Below is a small trained network, with its code and all its weights. Each question gives an input and a class and asks what happens when units are switched off, that is, made to give their printed mean instead of their output.

import numpy as np


def w(rows, s, z=0):
    codes = np.array(rows[::2]) - 128.0
    scale = np.full(codes.shape[1], s)
    scale[-1] = z or s
    return codes * scale


def f(y):
    return np.maximum(y, 0)


def log_softmax(a):
    a = a - a.max(-1, keepdims=True)
    return a - np.log(np.exp(a).sum(-1, keepdims=True))


def net(x, mask):
    res = np.array(x, float).reshape(1, 6) / 4 @ E
    y = f(res @ A[0][:, :-1].T + A[0][:, -1])
    res = res + np.where(mask, y, B[0][:, -1]) @ B[0][:, :-1]
    return log_softmax(res[-1] @ U[:, :-1].T + U[:, -1])


A, B = {}, {}
E = w([
[53,88,137,155,117,145,162,109,221,2,149],'x0',
[207,154,171,164,158,70,57,187,42,63,140],'x1',
[110,80,94,154,136,223,101,111,134,134,37],'x2',
[115,107,158,223,146,186,152,111,25,130,113],'x3',
[134,93,73,112,69,109,232,118,147,180,162],'x4',
[67,80,187,193,171,12,203,38,47,143,144],'x5',
],0.0078)
A[0] = w([
[109,125,156,149,183,116,104,110,115,90,148,97],'n1',
[150,149,194,167,142,78,144,126,109,127,157,117],'n2',
[139,119,159,153,171,125,50,150,114,9,123,253],'n3',
[91,112,100,99,121,154,152,140,171,162,132,105],'n4',
[91,81,132,203,140,142,142,78,91,131,140,222],'n5',
[91,151,140,120,168,118,137,122,175,108,144,70],'n6',
[120,111,64,152,139,148,95,138,97,87,110,73],'n7',
[120,144,111,113,134,111,155,122,122,121,164,16],'n8',
[144,133,101,80,114,158,125,162,183,130,165,104],'n9',
[75,123,201,122,153,96,128,147,118,159,174,188],'n10',
[138,117,144,180,77,148,112,164,149,127,100,160],'n11',
],0.011,0.003)
B[0] = w([
[183,118,186,92,96,92,101,120,125,147,167,186],'n1',
[142,118,162,214,198,111,88,73,98,95,91,209],'n2',
[189,84,142,133,139,51,144,108,91,92,156,254],'n3',
[88,96,82,128,62,170,109,191,164,138,96,180],'n4',
[114,159,132,187,137,100,188,149,82,2,223,225],'n5',
[193,87,132,87,82,116,75,130,126,134,84,162],'n6',
[142,30,173,190,174,159,88,104,86,154,127,163],'n7',
[199,94,210,168,133,172,157,93,93,121,102,144],'n8',
[47,144,80,136,72,183,190,153,129,141,113,190],'n9',
[173,133,152,161,119,120,107,101,88,115,70,198],'n10',
[89,158,186,98,153,123,124,139,77,119,136,163],'n11',
],0.009,0.013)
U = w([
[48,145,66,13,73,253,117,142,215,210,65,10],'0',
[171,41,174,68,106,2,119,54,144,120,129,50],'1',
[146,147,69,85,62,61,146,167,99,46,209,164],'2',
[148,180,244,152,191,155,7,69,18,72,111,255],'3',
],0.0055,0.0033)

Each question gives the input, the list of numbers given to net, and the class t.
The units are the neurons (one row each of A and B). Each row of codes is followed by its name. A weight is (code - 128) times the scale printed after its matrix; where a second scale follows, it is the last column's (A, B and U).
mask holds one flag per neuron, in row order. A switched-off neuron (its flag False) gives its mean, the last column of its row in B, instead of its output. The means were averaged over made-up inputs and are rounded, as every weight is.
A unit's drop is (log p(t) with every unit on - log p(t) with that unit switched off) / (log p(t) with every unit on - log p(t) with every unit switched off).
The circuit of an input: a set's keep is (log p(t) with only the set's units on - log p(t) with every unit switched off) / (log p(t) with every unit on - log p(t) with every unit switched off). Starting from all 11 units, units are removed one at a time, each time the one whose removal leaves the highest keep (on an exact tie, the one counted first), for as long as the keep stays at least 0.8.
units of the circuit, in order: the units of the circuit, biggest drop first
unit that matters most: the unit with the biggest drop
top k neurons: the k neurons with the biggest drops, biggest first
drop when u is switched off: that unit's drop, to one decimal
input [-1,-5,2,0,0,3], class 2: units of the circuit, in order	n2; n5; n7
input [3,-4,5,2,-2,5], class 2: units of the circuit, in order	n5; n2
input [4,-1,1,3,3,1], class 2: unit that matters most	n2
input [2,-2,6,-5,0,8], class 2: units of the circuit, in order	n5; n2
input [7,-1,8,-4,0,8], class 2: top 2 neurons	n5; n2
input [8,-1,4,2,-7,0], class 1: top 2 neurons	n3; n2
input [1,-7,6,4,6,2], class 2: top 2 neurons	n5; n9
input [4,-5,4,-3,1,8], class 2: top 2 neurons	n5; n2
input [7,-4,-8,8,3,2], class 3: drop when n8 is switched off	0.3
input [6,-3,-2,-2,7,-5], class 0: drop when n5 is switched off	0.0
input [4,-2,-3,-3,5,7], class 3: drop when n11 is switched off	-0.1
input [6,-4,6,8,3,-7], class 0: drop when n4 is switched off	0.1
